Rows lie near named flat spaces through zero. A row that begins with a name and a colon came from that space; any other row is followed by the name of its block's space that it lies nearest.
j625_j696: [-25  30  -7 -58 -27  47   7   4  32   3  11  12  19  38  12  16  32 -10
  -8 -23 -19 -11   2  17  -9 -28  23   1 -21 -18   2 -18  30]
j187_j900: [-37 -11  28  -5  -6   9 -66  56 -44  35  24 -22  17 -42  17  42  11  -5
  26   4  45 -21  -5  51  69  18  -1  56 -48 -29 -11  -6  -4]
j765_j865: [-11 -30  -8  22   7 -27 -26 -12  13 -31  -8  -5  24 -41  -7  11 -58  11
  -5 -26   6 -28  15 -58 -23  13 -18 -28  14  67 -39 -21  37]
j890_j144: [-25   2  21  31   3  13 -29   8 -22  34 -17  32   1 -41  48   9  -2  22
  19  42  18  10  -2  28  14   4   6  35   0   6  28 -14  18]
j871_j525: [ -4  16  -9 -20 -19  -1 -16   5  10   7  -2   5  25   1  35  15  -2   8
   4 -14  -2  12   9  13   8  -1   3  -5  15  -1   9 -19  41]
j187_j900: [ 10   8  -9  -6  -4 -17   6 -23  25 -19   2 -12  13   6 -25  -7   0   5
 -20 -32 -26 -15  21 -22 -19 -18  -6 -38  11   8 -19   2   8]
j625_j696: [ 19  19 -15 -30 -12   8  36  -5  16  -7 -11   4   6  39   3  -8  10  -2
  -4 -14 -19  33   4 -12 -13 -21   8 -20  21  -6   6  -7  15]
j890_j144: [  9 -12  -4 -16   1  -3  28  -2   8 -19   7 -17 -12  28 -35 -15   2 -11
   1 -21 -12 -24  -3 -20 -11   6   3   0  -9   3 -21  15 -23]
j890_j144: [ 18  -6 -16  -7  -4 -11  30  -6  11 -34  13 -14  -5  21 -41 -13  -2 -18
 -16 -17  -5   2  -3 -40 -21  -8  -8 -27   7   0 -19   8 -17]
j187_j900: [ 41  12  -7 -18  31   9 -10  16   4  41 -58 -16  16  23  29  22 -32   3
  -4   3  10  63  25  26  18  12  11 -15  15   7  -7 -17  18]
j871_j525: [-16 -18  -9  23   7  12 -34  31 -18 -11  20 -13   1 -29   4  28 -12 -20
 -22  46  38  17  -5   0   5  12  -3  11 -22   0  -6   0 -19]
j625_j696: [-69 -34  22  37   4  51 -33  35 -17 -15  38   4 -16 -47 -37  19  12 -30
 -20  58  40 -62 -11 -14 -16   2  12  57 -80   2 -28   6 -51]
j871_j525: [-39 -67  -4  25  44 -29 -44 -31  -7 -53  11 -48   0 -41 -11  17 -50  34
  -8 -12 -48 -72  16 -32 -18  14  -9 -25 -25 104 -46  30  -9]
j765_j865: [  1 -10 -25 -12  -1 -32 -23 -24  26 -38  16 -22  25  -9  -6  17 -35   3
 -18 -51 -15 -21   8 -31 -12   4 -21 -56  17  40 -26  -9  38]
j871_j525: [-35 -23  -4 -26  13  23 -39  28  -7 -19  20 -58  18  -1 -12  40   9   0
 -23   3 -22 -28  29  14  12 -13  19   6 -56  19 -43  18 -22]
j625_j696: [ -9  -1  -2  17 -34 -44 -42  31 -25  12   1 -31  33 -34  57   1  16  50
  17  29 -24   1  59  37  29  14  17  42  25  -2  10  14  10]
j625_j696: [  5  31   9  21 -28 -28  23 -25 -28   1  19  41  -8 -19  28 -26  44  24
  22   8 -13  43 -25  10  18 -39 -20 -12  46 -38  63   3  16]
j871_j525: [  2 -32 -16  -7  48  13 -12  -1  -6 -18 -14 -37  -9  13   6  25 -33   2
 -18  18 -18  17   3   1  -5   9   7 -21 -19  50 -19  17 -18]
j765_j865: [-12  17 -13 -30  -2   5  17 -56  38 -34  15  10   6  22 -10  -2  12   9
 -20 -48 -56 -22  -6 -17 -31 -44  -7 -63   7  21   3   0  31]
j765_j865: [ 19  66   9 -25  -4  34  30 -21  14  24  -7  22   4  30 -16  -2  64  -7
 -31  -6 -23  56   6  26   3 -82   3 -46   1 -67  27  -6   0]
j765_j865: [ 18  17  -6  14   3  -7 -10   7 -12   3   5  -1   6 -15   0  12   6 -11
 -21  17  22  53  -2   4  14 -19 -15 -27  14 -28  13  -5  -2]
j890_j144: [-17  24   7 -40 -24  32  41 -28  41  -4 -12  47  12  30  -9 -15  10   0
  14 -55 -21 -28 -11 -35 -32 -34   8 -14   5  12  -5 -34  52]
j871_j525: [-15 -41  10   1   9 -15  19  -5 -27 -14   8 -13 -33  12   6 -24   0  21
  43   3 -29 -45 -21   5   6  34   9  44 -10  31   6  36 -31]
j871_j525: [  5  12   5   2  -3  25  54 -12  -7  10 -22  43 -27  28  23 -29  21   9
  19  34 -14  36 -21  -1 -19 -16  16  19  19  -5  42   1  -4]
j871_j525: [-23 -15  13  25 -20   8   6  32 -33  -2  31  11 -24 -17  -4 -13  27 -13
  18  47  30 -13 -24   5   9  16   6  62 -21 -30  17  14 -41]
j890_j144: [ 16 -27  -6   2  16 -29 -32  22  -6  19 -31 -44  11  -1  31   7 -38  26
  15   8 -10 -12  41  27  16  56  16  30   7  35 -21  13  -4]
j625_j696: [ -6  37  10 -41 -19  57  60  -3  13   3   0  40  -7  47 -23 -11  50 -24
   0 -13  -5  26 -26 -15 -14 -60  13  -6 -13 -41  13 -18   5]
j765_j865: [ 10  -1  15 -22  20  26  25  -4   8  43 -45  14 -23  42  20 -17  -7  10
  33  -1 -14 -16  -4  34   0  31  27  41  -9  11   9   4  -5]
j765_j865: [-21  -8   4  18 -10  -7 -41  15  -9  11   3   8  16 -39  33  17 -18  10
  11  13  23 -11   4  10  12  21  -3  22   1  12   4 -16  25]
j871_j525: [-57  -4  16  -2 -25  29   2  10 -17 -11  19  10   3 -13  17  -2  46  25
  13  30 -34 -28  10   4  -5 -36  26  43 -27   6   9   9  -6]
j890_j144: [-10  25  -2   3 -11   3 -44  14 -15  30  -5  10  25 -26  71  30  10  21
   1  29   7  48  11  52  32  -9   3   5  16 -16  38 -17  38]
j187_j900: [  3  41  21 -31   3  21 -18  -8  20  55 -22   8  16  14  12  12  23   7
   3 -33 -11 -11  17  57  25 -16  10  -2 -14 -34   5 -14  24]
j187_j900: [ -8 -20 -24  -5  -3  -9  41 -29  -1 -71  42 -12 -23  21 -30 -17  17  -5
 -17  -2 -42  -5 -25 -44 -33 -27  -9 -36   3  21   4  31 -27]
j871_j525: [ 16  41   8  10 -29 -25  -8 -19  22  22  -4  35  26 -25   0  -9   5   4
   0 -38  17   4   9  -6   3 -17 -22 -28  38 -32  11 -32  48]
j890_j144: [ -5   2 -25 -50  10  21 -10 -14  51 -41   7 -25  37  20 -45  39 -30 -29
 -47 -71  -8 -13  11 -52 -27 -33 -11 -80 -20  35 -62 -29  40]
j890_j144: [ 30  -2  -5 -29   3 -31 -18  -2  35  27 -44 -24  32  17  11   2 -50  17
  19 -66  -8 -33  40   4   7  46   4  -5  22  33 -39 -19  46]
j625_j696: [ -8   9 -14 -15  22  50  10 -12  25 -37  19   6   0  11 -56  30  -2 -51
 -59  -8  19  24 -25 -45 -32 -53 -14 -68 -34  -2 -26 -18  -5]
j187_j900: [-13 -15  -1  43   1 -46  -8 -52   3 -27  14   9 -12 -35   9 -26  -6  39
   2   1 -43 -43   4 -11 -24   4 -15 -18  26  38  19  23   2]
j187_j900: [ 24  34  12 -12  -5  25   4  40 -14  40 -10  -6   7  14 -14  10  36 -25
 -12  19  34  54  11  31  32 -24   8  13 -14 -72   2  -7 -24]
j765_j865: [ 18   3   4 -37  -1   0  -1  17   6  44 -22 -16  -4  41  27  -4  -2   4
  33 -20  -4 -21   6  57  28  51  21  45  -5 -14   4   8   0]
j187_j900: [-10   2  14 -17  10  11 -24   4   8  19  -9  -7  15  -6  -8  19 -10  -2
   3 -32   7 -26   7  10  15   1   0  -1 -22   5 -25 -14  16]
j625_j696: [  5  15 -37 -32 -29 -41 -42  -7  21  -6   6 -31  44   6  74  20  -7  40
  -3 -24 -47   8  42  41  13  16   7 -22  43  18  17   0  58]
j625_j696: [-33 -20   5 -14   7   8 -48  15  -2  10   5 -25  13 -13  23  28 -12  12
   9  -6  -7 -47  13  34  18  27  13  28 -34  25 -18   4   8]
j765_j865: [ 13  -2  -7 -34   8 -11  17 -32  26   6 -19  -1  -8  42  19 -14 -17  17
  23 -44 -39 -32  -5  17  -7  29   7  -6  15  29   5   7  22]
j187_j900: [ 12 -13  10  32  11   3  20  24 -19 -29  17 -18  -8 -20 -92  -5   8 -40
 -34  15  40  17   0 -64 -10 -35 -18 -18 -25 -26 -44   6 -59]
j890_j144: [-17 -26  22  23  30   3 -60  28 -27  36 -18 -15   5 -44  21  31 -35   6
  16  19  37 -17   6  31  36  39   0  36 -30  20 -17  -6  -2]
j890_j144: [-13  20  27  24 -13   3   9  -7 -34  49   2  32 -38   0  57 -34  62  37
  39  61 -27  -4 -11  88  26   9  23  72   3 -47  79  36 -33]
j625_j696: [  7  13  18 -23   9  17   4   6   4  30 -21  -1   6  15 -13   5   6  -5
   9 -26   4  -2   5  14  17 -10   5   3 -16 -15 -14 -10   5]
j625_j696: [ 13  17  -3  16 -21   0   2  14  24   8  -2   5   9  -4 -25 -12   6 -18
 -24  13  24  -7  26 -11 -21   6   5   9   3 -30 -13  -9 -11]
j871_j525: [ 14  -3   2 -25  14  19  59 -20   9  -4 -24   3 -27  56 -12 -29  13   7
  13  -6 -43  -2  -5  -7 -22  -9  21   4  -1  14   3  19 -21]
j765_j865: [ 42  -8   9  27  34 -11   4   5 -18  52 -62  19 -19   1  43 -11 -46  12
  33  30  30  47  -8  24  16  52   1  25  33  16  24  -9   5]
j890_j144: [-24 -40   9  26  30  20 -14  30 -48 -24  40 -31 -34 -21 -41  19  11 -31
 -15  50  30  -2 -31  -1  17   0  -7  22 -59 -11 -13  33 -77]
j187_j900: [ 17  16  18   0  13  14  -5  23  -6  22 -10 -16  10  -5 -48  12  14 -24
 -21  -6  29  20  16  -2  19 -29  -5 -11 -25 -41 -30  -8 -24]
j187_j900: [-13  16   3   4 -11 -35 -49 -37  15  44 -21  21  15 -21  99  -3 -10  65
  36 -11 -44 -39  22  78  17  41   9  20  38  26  49  -1  62]
j765_j865: [ -5  36  15  28  -9  16 -46  31 -28  55  -8  30  16 -46  55  28  18   1
  -1  54  51  64   1  56  41 -10  -3  22   6 -52  44 -26  20]
[ -7   2 -15  -1  11  -6 -82  23  10  -5  16 -46  47 -42  -7  62 -27 -17
 -50 -14  30   7  34   8  21  -5 -17 -43 -22   2 -43 -19  21]
j871_j525
[ -6  24  26  54   8  -7  21 -65  -5  31  -9  65 -48 -17  35 -49  37  40
  18  44 -38 -15 -23  47 -16  -8   0  15  25 -15  81  26 -15]
j187_j900
[ 48 -26  -6  30  28 -31  34  15 -29 -17 -36 -32  -8   3 -27 -20 -26   7
  -3  27   0  62  23 -49  -5  -3  -4 -15  30  24 -24  16 -38]
j625_j696
[ 22   5 -17 -76 -37 -13  37  15  29   4 -28 -21  28  70  24 -16  -7  19
  41 -67 -39 -15  29  -5   1  25  29  21  29  18 -21 -11  45]
j890_j144
[-10 -28  17  38  -7   1  -2  53 -20 -23   2 -26  18 -43 -77   0  -6 -22
 -19  20  44 -12  36 -77 -12 -19  -1  22 -30   1 -72  -8 -41]
j765_j865
[  3   6 -10 -59 -21  14  48  -1  15 -25  23 -16  -7  63 -31 -14  34 -16
   6 -42 -32 -19 -13 -10  -6 -16  12  -2 -14 -19 -11  15 -13]
j890_j144
[ 24 -32  10  12  54 -35 -49  10 -25  18 -34 -58  14 -27  -5  28 -51  18
   3 -18   4   6  30  12  40  25 -13 -18  -7  40 -44   9  -8]
j625_j696
[  3 -14  12  35  -2 -20   5  -1 -13  10   0  15 -21 -18   0 -25  -5   5
  22  19  15 -23 -10   1   0  33  -4  35   8  -3  13  11 -20]
j625_j696
[ 28  29 -21 -34 -28 -22  26 -14  22   0  -1  -9   9  45  22 -20  25  17
   2 -23 -44  14  20  23  -3  -3  11 -13  37 -21  22  11  15]
j890_j144
[ -9 -20  29  26  27  18  -3  26 -34   8 -10 -12 -10 -25 -41   6   3 -10
  -1  26  25   4   3 -18  13 -18   0  19 -37  -2 -29   5 -43]
j625_j696
[ 15 -26   3  36  16 -15 -22  45 -36  -2  -7 -29   7 -36 -21  15 -27 -15
  -9  34  50  37  13 -25  19  12 -11  10  -5   1 -30  -2 -29]
j187_j900
[-43 -35  25  31   5   7 -40  34 -51  16  18   9 -15 -50  28  17  -9   1
  38  39  45 -24 -33  24  37  38  -3  68 -32   7  12   2 -14]
j187_j900
[ -8   5 -14 -10   1  11 -17   5   2 -17  14 -11  16  -4   3  26   1  -9
 -25   2   2  25   2  -4   1 -22  -4 -29  -6   1  -5  -8  11]
j890_j144
[ 38  -4  33  58   3 -27  47   9 -34  28 -29  25 -34 -15 -36 -56   7   1
  31  31  33  16  -5 -24   4  13  -8  41  24 -32  10  11 -49]
j625_j696
[ 32  17  -2  14  -5   2  46  -9   1  16 -19  46 -26  20  12 -31  -2 -12
  15  21  24  44 -31  -6 -13  13  -4   7  37 -22  41 -10   0]
j871_j525
[ 26  12  -2 -61   3   0  58 -35  27   9 -37  -2  -7  77  11 -30   8  27
  33 -59 -70 -11   6   9  -9  -5  21 -11  22  21   5  10  21]
j871_j525
[  2 -17  20  38  26   3  15  12 -45 -11  -3  -4 -16 -28 -38  -3   8  -5
  -4  34  17  40 -10 -35   9 -38 -13  -6 -12  -2 -10  10 -42]
j625_j696
[  7  -7  13  18   5  27  12  57 -61  32  13   5 -43   7  14   0  30 -31
  21  81  59  56 -43  47  43  26   9  73 -24 -64  41  20 -67]
j871_j525
[-66  -9  16 -15 -17  26 -40   4  -3  13  33  15  -4 -16  39  17  19  10
  28   1  -6 -77 -21  51  16  24  15  57 -44   5  18   3  14]
j625_j696
[ -7  16  29  12   0  43  30  30 -36  26   5  14 -29   8 -23 -13  63 -17
   1  58  17  31 -13  24  16 -36  17  46 -35 -65  22  17 -62]
j871_j525
[ -8 -21  -5  10   7   6   8  16 -25 -21  20 -21 -21   4  -8  -2  16  -5
  -6  40  -6   7  -7   1   0   1   8  19 -18  -2   3  29 -47]
j890_j144
[ 32   5  19  21   0  -1  78  -7 -21   7 -21  38 -38  22 -30 -53  18  -7
  29  16  11  36 -29 -35 -11 -14  -4  16  26 -25  23   6 -32]
j625_j696
[ -3  -6 -12  30 -31 -17  12   9 -10  -9  12  25 -12 -12  35 -24   2   8
  16  45  12   9  -9  -5 -15  29   5  38  31  -3  36   3  -1]
j187_j900
[  2 -27 -22   4  -4 -33 -50  32   7 -41  23 -56  44 -37 -43  37 -46 -23
 -35 -32  35 -13  32 -54   3  11 -23 -36  -8  23 -72 -16  10]
j765_j865
[-16 -17 -17 -10  -2 -18 -71  26   5 -15  28 -49  37 -31   0  47 -28 -10
 -24 -23  20 -26  23   7  21  23 -11 -14 -21  13 -41  -7  16]
j871_j525

Each name stands for a flat space through zero: a line, a plane or more. A row that begins with a name and a colon came from that space; any other row is followed by the name of the space it lies nearest, among the names in its block.
j609_j844: [ 41  16  -6 -35  19  -8 -12  18  -4  -5   0  18 -81  -2 -54   6 -72  31
  81 -18 -20 -39  20  32 -36   7  11 -37  -1 -28  -4  13 -20]
j533_j213: [ -2 -17 -12  19   2  -6   4  10   4  16 -13  27 -27  24  21 -15 -13 -23
   6  14  11 -23  15 -17  -4  -4  18 -14   2   5   3  -5 -39]
j661_j172: [ -3 -10   2   7  12  -1   9 -12   7   1  14   4  27 -15  -2   7  10 -22
 -24  -5  12  11 -16 -10   9 -12   4   3  10 -21 -10  11  25]
j609_j844: [-57 -19 -17  64  11 -30  -1 -15  30 -24  -8   7  37  17  29  21  -2   6
 -23  21 -29 -14  -7 -32   2   5  -3  37   6  -9  -3 -27   1]
j533_j213: [-79   1   5  83  -7  -6  -9  -1  -7 -14 -11 -39  38  19  43   9  31  18
   5   4 -30  31  25  -1  11  46 -18  44 -17  61  25 -43  -8]
j661_j172: [-26   9 -12  63  42  -4  26 -30   8 -37   2 -37  24  10  44  18  16  29
  16   0 -29  10 -27 -16   5   1 -27  17  -5 -10   7   2   0]
j609_j844: [ 11  11 -12 -22   5  -1 -17 -31  16 -53 -14 -16  14   5 -17  29 -26  20
 -19   3 -31 -10 -71   7 -35 -50  18  22   0 -57 -40  29   7]
j516_j504: [-27 -21   0  26  11 -30 -47   0 -19   7 -20   3   8   7  42   6  65  20
 -37  41  -3   8  20 -16   1  -8  18  14 -11  30  -9  13   5]
j533_j213: [-13  -2  -3  27  12   9  33  26   2  21   5   2 -20  -6  28  -2  21  11
  28   1   6  -7  44  -8  17  38 -26  -7  -1  36  37 -23  -8]
j609_j844: [-12  -7  11 -19 -46   8 -19 -10   6  -2   1   8  40   4 -41  -8 -35 -57
 -41 -15  12  17 -29  10  -6 -15  31  18   7 -15 -25  -9   4]
j516_j504: [ 19  18 -15 -34 -25  -2 -10  40  51  31 -15  18 -79  21  32 -18  -2  -2
 -31   1  33 -24  -1  17 -29 -35  26 -13   7  11  19 -26  41]
j516_j504: [ -4   0 -11  15  10  -3  13   7  30   4   6  13 -24   5   1   3 -30 -18
   7 -14   8 -13  -6   1 -13  -8  13  -6  11 -19   4 -11  14]
j661_j172: [  4  14   1  14   2   1  21 -39   4 -17  10 -27  46  13  21 -17   9  -5
 -20  -7  -1  23 -39 -16  24 -14 -29   4   2 -13   0  -2   8]
j516_j504: [ 30   8  10 -62 -30   1   0  -1   4  -5  18  23   7 -18 -89  -3 -74 -10
  19 -24  -8 -18  -2  17   0  12  -6 -11  12 -37 -15  -8   1]
j516_j504: [  7  12  13 -51 -42   6  12  -1  37   6  31  10  42 -30 -60   0 -33 -32
 -45 -32  18  10 -24  12  15  -1 -10  13  23 -30  -4 -28  70]
j661_j172: [ 11  13  -3 -25 -30  11  33  -2  37  10   9   1  21   4  15 -19   4 -19
 -47  -6  24   1 -25 -13  21 -15 -23   5  13  -5  15 -28  32]
j533_j213: [-31 -43 -29  14  18 -48 -30  40   3   0 -43  56 -40   4  31  37  35  80
   5  83 -44 -83  74 -43 -11  27  -1  18  -7  27   6 -10 -46]
j516_j504: [-36 -16  -3  37   2 -17 -14  12   9  12  -5  13  -1   6  19   4  12  -9
 -12  10   2  -1  23  -8  -1  11  15  11   2  19   5 -17   7]
j533_j213: [-16 -17  -5  18  16  -7 -20 -37 -13 -33 -16 -17  55   2  29  21  48   8
 -50  30 -16  15 -46 -23  -2 -37  13  30  -7 -18 -34  37  -4]
j533_j213: [ 28  -1   9 -17   3   9   8  -9 -26  17   6  -3   9  -3  11 -23  30 -11
  -8   4  23  16   0  -8  21  -8  -9 -21  -3   8   0  21  -9]
j661_j172: [-39 -15   2  25  -1  -2 -24 -13 -25 -27 -21 -22  49  -1  23  24  51  26
 -27  31 -29  15  -6 -12   2   4  -1  40 -16  23 -13  11 -18]
j661_j172: [-49 -14 -11  40   8 -12 -14  -9  16 -31 -17 -10  34   2  28  36  27  19
 -34  24 -28  -2 -19 -15 -12  -8   9  45  -3  -2 -12  -3   9]
j516_j504: [ 49  26  -2 -67 -20  32  56  -9  43 -10  31   4  11 -23 -55  -2 -62 -27
  -7 -43  17 -10 -54  10   4 -21 -23 -11  24 -63  -3  -6  37]
j533_j213: [ 21 -26  -6 -27  20 -25 -50 -35 -44 -30 -31   9  30   2   8  17  49  41
 -36  61 -28 -15 -24 -30  -6 -42  15   9 -13 -24 -51  66 -38]
j661_j172: [  -3   -9    6   -4  -25  -16   -8  -24    7  -11   17   30   30   11
  -80  -13 -103  -55   16  -28   -9   -8  -13    2   -1    8   17   -5
   17  -48  -29  -16  -22]
j533_j213: [-23   5 -13  22 -12  41  47   0  23 -23 -14 -28  25   8  44  14  17  -6
 -20   1  -5   3 -37 -11  -2  -8 -15  34  -3   7  14 -14 -18]
j516_j504: [ 30  22   4 -35  -9  20  18  -6   2  -7   7 -18   0  -6 -11  -7  -5   8
   3 -15   4   7 -24  12   3  -9 -19  -7   0 -10   4   5  10]
j533_j213: [ 22 -24 -25  -9  66  -5  17 -16  20 -31   1  21  -1 -37   5  57  20  21
 -20  23  -9 -36 -47 -28 -24 -53  18   2  14 -79 -37  65  22]
j609_j844: [-16   2  -2  16  -3  10  11 -11   6 -10  -4 -22  31   3  35   4  37   0
 -33   7   2  18 -23 -11   9 -11  -9  21  -3   9   3  -2  11]
j661_j172: [-22 -13   3  18  23 -12  11  15  -7   6  14   7  14 -33  -3  25  32  35
  17  11 -14  -7  48 -13  22  45 -31   8   2  18  18  -9  17]
j609_j844: [ 50   9  -8 -37  23   7  27 -18  33   3  25  10  -9 -17  -8  -2 -13 -30
 -29 -22  35  -1 -56  -3  -5 -56  10 -26  22 -66 -18  32  54]
j661_j172: [-28   5  -7  17 -27 -10   4 -43  31 -34  -5 -19  77  24  21  -4   1 -10
 -67   9 -15  14 -60 -27  15 -26 -16  41   6 -21 -14 -23  16]
j533_j213: [ 31  -9  10 -43   6 -38 -51 -12 -18  12   8  27  -3 -12 -40  -7   0   6
 -18  12   6  -3   7   2   0 -20  20 -22   5 -24 -31  30  27]
j661_j172: [  6   7   1   1  -8  -3  36 -16  22  -1  27  11  24   1 -34 -16 -58 -27
  14 -28   3  -5  -8  -9  22  16 -26 -10  18 -30   6 -27   6]
j516_j504: [-14 -33  -1  -5  -6 -21 -19  -4   1   5  -3  34  36 -11 -12  10  13 -16
 -45  27   3 -13   5 -27   9  -7  16  14   9 -14 -22   7   3]
j533_j213: [-10 -13 -15  35  32  -7  16  17   8   5  -3  21 -40   3  12  13 -18   6
  42   4  -7 -30  28  -9 -11  16   6 -12   3  -3  11  -3 -24]
j609_j844: [ 55  21  11 -68 -31  18  -3   0   2  12  14  11 -28   0 -65 -28 -70 -42
  15 -40  26   3 -24  35 -15 -22  21 -34   9 -34 -15   9   4]
j609_j844: [ 48  20   5 -29  31   8  14 -26 -29 -14  10 -29   6 -14   8  -4  35  41
  17   2  -5  13 -20  -1  16 -13 -35 -22  -8 -12  -2  41   3]
j609_j844: [ 10  12   7   5  30  19  20  -5 -18 -13  16 -28   1 -26 -10  18  10  19
  38 -20  -9  18  -4  15   1  13 -17  -6  -5  -6   5  22   9]
j609_j844: [ 13  -7  21 -22 -24   7   3   7  -9  35  30  25   8 -17 -62 -25 -46 -67
  10 -37  35  17  19  16  15  19  15 -25  14  -8  -4  -9   9]
j516_j504: [  7  -1 -23  30  41  18  69 -15  42 -18  18   3   0  -5  18  16 -30 -24
  12 -20   7 -18 -44 -22  -3 -22 -10  -7  19 -57   3   7   5]
j516_j504: [-40   3  24  27 -25   0 -14   7 -25   6  13 -15  27  -5 -39  -5 -23 -12
  35 -26 -14  31  42  24  14  61 -10  12  -7  40  14 -35  -7]
j609_j844: [ 36   6  -7 -23   7 -14   2   1   0  15  -4  13 -31  14  21 -24  12  21
   2  17   9 -19  10 -13  10 -12 -15 -28   0   2   9   5  -7]
j661_j172: [ 47  12  14 -70 -45  13   4  10  -1  38   9  15  -6  -1 -18 -44   1 -29
 -31  -8  44   7   3   6  21 -12  -7 -26   6  10   7  -8  14]
[-24  -8  -7   5 -14 -15   1  -7  36  -8   3  12  34  -1  -1  11  -6 -10
 -47   6  -3  -7 -19 -17   4 -10   0  26  14 -19  -7 -22  33]
j661_j172
[-19   1  -6  29  10   0   4 -18   5 -24  -6 -18  21  10  19  11   4   6
  -6   3 -16   6 -24  -8  -4  -8  -3  18  -3  -7  -5   2  -6]
j661_j172
[  6  -8   9 -32 -32  26  39  37   2  26  17  32  -5 -25 -57  -5 -46 -25
  35 -20  11 -22  46   5  18  53 -20 -10  11  11  23 -33 -24]
j661_j172
[ 32 -12 -32 -36  47 -22 -25 -22  29 -38 -27  12 -13 -10  40  47  53  50
 -71  53 -12 -38 -73 -27 -39 -96  31  13   5 -71 -49  70  38]
j609_j844
[-21 -17 -10  15  18 -25 -21 -32   9 -41  -4   6  43  -5 -16  34 -12  11
 -25  16 -33 -11 -36 -18 -12 -22  13  28   6 -48 -38  19   7]
j609_j844
[ 26  -4   0 -39   7   6   5 -21  12  -5  11   1  36 -27   0  12  37 -11
 -64   6  21  11 -50 -13   7 -48   5   5  12 -41 -25  36  49]
j533_j213
[ -2  -8  -1  -8  -9 -34 -36  21   0  17  -6  35 -38   9 -26  -7 -31  13
  21  11  -9 -29  46   5  -9  19  14 -13   2  10   1 -18  -7]
j533_j213
[-10  -1  -4  -5  -7  -5  15   1  43   5  16  11  21 -14  -1   9   1 -19
 -46  -8  16  -1 -20  -9   7 -14  -1  14  19 -22   1 -18  57]
j516_j504
[ 16 -14  -8 -22  -1 -22 -38 -17  -3 -14 -17  25  -6  15 -21   2 -27  -7
 -17  19  -9 -22 -25  -6 -24 -39  37  -4   2 -38 -40  28 -20]
j533_j213
[-14  -3  -8  50  32  -1  23 -37  13 -32  17  -6  23   8 -18  12 -61 -37
  28 -31 -13   6 -43  -5 -11 -11  13  -1  11 -56 -21  11 -11]
j661_j172
[-10 -18  -1  39  60 -33 -28 -17 -32 -16   2   1  -2 -12   1  27  19  37
  34  17 -29  -2  20  -9  -6   8   7  -7  -7 -12 -18  39  -8]
j533_j213
[ 17 -16  -9  -1  32 -22  11  -3  25  15  22  37 -11 -18 -12   6 -15 -22
 -10  -4  21 -19  -4 -18   2 -19  13 -22  22 -47 -12  14  36]
j609_j844
[ 10  -3   7   7  11  -2  -5  -5 -35   9  -1  -5  -2   5  10 -16  20   8
  22   8   1   9  23  -5  14  13 -10 -17 -10  21   4  14 -30]
j533_j213
[-12  30 -30  43  26  17  79  12  69 -15   6 -24 -33  12  67  11  -4  32
  20 -15  -7 -23 -19 -12  -1   4 -48   7   9  -4  51 -43  27]
j661_j172
[ 35  24   1 -12  19  13  12  23 -22  20  -4 -20 -64   4  33 -18  32  44
  50   0   7  -1  35  16   2  15 -25 -34 -16  40  34   7 -13]
j661_j172
[ 28  29  -5 -31 -22  19  10  16  29   0   3   3 -59  15 -38 -13 -84 -22
  38 -42   7 -15 -18  39 -34 -11  18 -21   6 -23   5 -18  -1]
j609_j844
[-25  27 -23  68  22  23  64 -28  33 -50  -4 -47  12  34  48   8 -33  15
  40 -20 -35  -2 -48 -11  -4   4 -39  19  -3 -15  23 -26 -32]
j661_j172
